((107, 138, 129, 127, 131, 128), (156, 133, 115, 125, 130, 137), (108, 124, 143, 123, 126, 143))	129
((122, 134, 132, 125, 123, 125, 138), (131, 126, 129, 120, 130, 139, 134), (126, 136, 100, 98, 149, 122, 120))	132
((139, 151, 119, 120, 139, 139), (114, 146, 119, 120, 144, 144), (146, 141, 118, 120, 144, 144))	119
((119, 109, 137, 113), (111, 105, 134, 121), (137, 129, 123, 151))	137
((103, 100, 155, 103, 103, 101), (154, 101, 155, 155, 155, 155), (155, 102, 156, 154, 154, 101))	155
((145, 113, 133, 140, 117, 118, 115), (103, 136, 106, 103, 127, 138, 114), (155, 116, 157, 157, 149, 109, 109))	133
((150, 139, 137, 140, 126, 118), (107, 109, 121, 118, 128, 140), (150, 139, 137, 140, 126, 118))	137
---
[[142 119 133 131 134 149 126 141 131 131 131]
 [117 119 112 130 118 122 122 123 142 136 117]
 [143 126 125 117 121 148 133 140 127 133 122]
 [139 125 121 112 116 123 116 136 128 139 120]
 [110 127 113 131 119 121 133 117 137 129 118]
 [126 118 117 125 120 116 111 128 138 139 120]] Answer: 126

[[130 137 131 104 131 113 120 128 128 123 124 109 124]
 [120 135 139 141 123 123 125 128 132 148 135 126 136]
 [123 124 128 127 130 132 127 123 120 124 130 131 132]
 [127 138 133 111 134 128 119 129 124 139 126 121 130]
 [124 125 134 147 123 121 135 126 130 132 139 134 123]
 [150 134 123 123 129 135 131 134 121 129 113 135 124]
 [137 140 127 139 120 119 125 134 137 126 135 119 122]
 [128 132 130 131 124 119 124 127 125 129 130 122 130]
 [127 133 123 127 128 127 119 126 120 130 122 115 139]
 [123 118 125 145 127 139 136 127 132 127 131 141 130]
 [130 132 133 131 133 117 139 122 125 137 130 118 122]
 [128 129 138 135 120 122 125 122 126 117 133 129 138]] Answer: 128

[[131 133 126 138 145 143 131 136]
 [115 115 123 147 141 148 123 126]
 [138 135 137 126 111 124 139 117]
 [151 150 138 120 120 121 144 130]
 [138 135 137 125 111 124 138 118]
 [131 128 130 130 117 126 131 124]] Answer: 131

[[141 127 132 120 119 135 120 123 138]
 [128 129 133 133 132 125 134 128 131]
 [119 132 133 141 142 120 144 132 127]
 [140 124 131 113 112 131 115 116 138]
 [124 124 130 130 129 120 132 124 129]
 [118 128 118 137 137 129 132 140 113]
 [110 128 118 142 142 122 138 140 109]
 [102 125 121 145 145 110 145 135 109]
 [121 125 115 133 132 133 126 140 113]] Answer: 121

[[122 113 128 116 107 120]
 [121 117 128 119 111 123]
 [122 128 128 127 119 123]
 [121 127 128 126 119 123]
 [122 121 128 106 119 120]
 [122 119 128 110 116 121]
 [122 131 126 130 118 120]
 [122 117 128 104 116 119]] Answer: 122
---
136  129  140  130  127  135  126  119  134  122  128
127  144  130  132  135  144  136  134  130  123  123
139  135  140  133  131  138  125  117  138  121  128
126  139  126  135  140  138  135  127  133  130  131
123  136  127  135  149  146  147  121  143  120  126
128  150  127  133  135  141  133  138  126  126  124
123  138  127  133  144  144  144  129  135  120  124
122  130  121  124  123  127  131  140  120  128  123
128  137  132  135  146  144  141  121  141  120  128
124  116  121  125  123  113  122  126  125  138  136
125  120  119  128  126  115  123  125  125  138  135
127  114  127  127  129  119  129  121  131  128  130
value 114

135  128  124  132  132  129  110
122  128  129  145  124  129  118
135  130  124  132  133  129  118
133  128  124  104  132  129  131
133  128  124  111  138  129  125
135  128  124  132  131  129  113
132  128  124  103  132  129  134
135  128  134  132  129  129  109
135  128  123  132  132  129  117
value 128

144  142  139  129  128  118  135  130
127  125  132  121  126  118  136  141
146  125  145  138  125  131  136  118
129  137  133  133  119  105  128  127
116  110  122  147  123  133  115  117
123  114  125  146  125  132  119  121
135  123  127  139  135  129  129  150
123  112  127  119  131  145  132  129
120  110  135  108  123  140  139  119
121  110  123  146  127  134  119  129
value 110

111  116  112  130  113  118  128  120  136  111  132  108  137  122  124  143
129  108  129  109  140  139  146  125  136  130  132  132  135  123  114  118
114  108  106  143  120  119  129  123  140  115  155  118  152  151  134  138
129  109  129  109  139  136  141  128  132  132  127  131  133  122  111  118
127  142  138  121  134  133  130  140  127  133  112  127  120  114  113  116
value 142

108  121  144  115  126  142  130  118  114  118  111  145  109  112  143
108  122  145  118  127  141  128  123  117  121  111  142  116  112  143
144  125  110  143  121  109  119  141  141  142  135  108  150  138  111
132  116  119  144  117  115  119  145  121  144  118  116  135  116  117
138  116  117  128  113  115  133  118  125  130  124  125  126  142  114
125  121  124  121  121  123  109  124  141  123  119  118  135  125  126
127  134  128  132  132  131  137  130  117  129  133  133  121  125  129
122  126  129  132  128  129  128  134  116  131  124  129  121  114  128
value 126

116  132  154  105  119  131  127  127  142  135  123  128
125  120  139  112  117  124  115  129  136  123  115  124
115  130  155  104  116  131  127  124  135  135  121  130
127  123  137  114  115  121  117  129  136  119  118  121
107  120  134  126  111  125  122  130  135  138  131  132
104  128  144  119  118  138  107  124  150  116  125  131
124  120  138  112  115  128  113  126  140  122  113  119
126  122  137  114  116  120  117  128  136  121  117  122
116  129  152  104  118  133  125  126  134  136  125  130
117  130  153  103  119  134  123  126  135  135  125  129
value 130

121  131  139  121  118  120  126  137  116  139  139  132  136  125
112  132  131  111  107  123  133  111  120  131  130  132  131  133
134  124  122  133  132  133  123  127  130  122  122  124  122  123
122  132  133  122  124  123  133  127  125  133  133  132  133  133
132  132  130  133  138  126  136  128  137  130  130  132  131  137
127  132  137  127  129  122  130  135  124  136  136  132  135  130
value 132

120  133  132  151  148  136  136  142  135
125  124  157  131  128  143  119  132  115
127  147  117  113  124  116  132  149  122
133  113  115  138  112  124  143  116  115
121  120  136  104  127  135  148  140  126
130  140  147  145  131  142  124  147  123
value 140

138  136  131  124  137  129  143  114
128  128  129  128  128  128  128  128
119  136  125  129  137  120  156  114
128  127  129  129  128  128  128  128
129  127  129  128  129  127  128  128
128  127  128  128  128  128  128  128
128  127  129  128  128  128  128  127
138  124  131  123  132  129  129  119
113  126  124  121  127  121  156  128
value 126
---
[[114 138 120 131 121 124 115]
 [131 156 122 127 123 111 129]
 [117 144  98 123 137 130 153]] --> 114, 153

[[122 126 146 140 130 120]
 [112 141 101 118 116 109]
 [146 142 144 129 144 111]] --> 122, 111

[[146 152 144 141]
 [148 143 137 137]
 [143 147 141 136]] --> 146, 136

[[117 107 100 131]
 [114 115 115 124]] --> 117, 124

[119 137 143 153 150] --> 119, 150

[ 99 129 134 107 149] --> 99, 149

[[134 139  99 135 144 149]
 [136 135 103 136 135 142]] --> 134, 142

[148 153 149 140 115 111 123] --> 148, 123
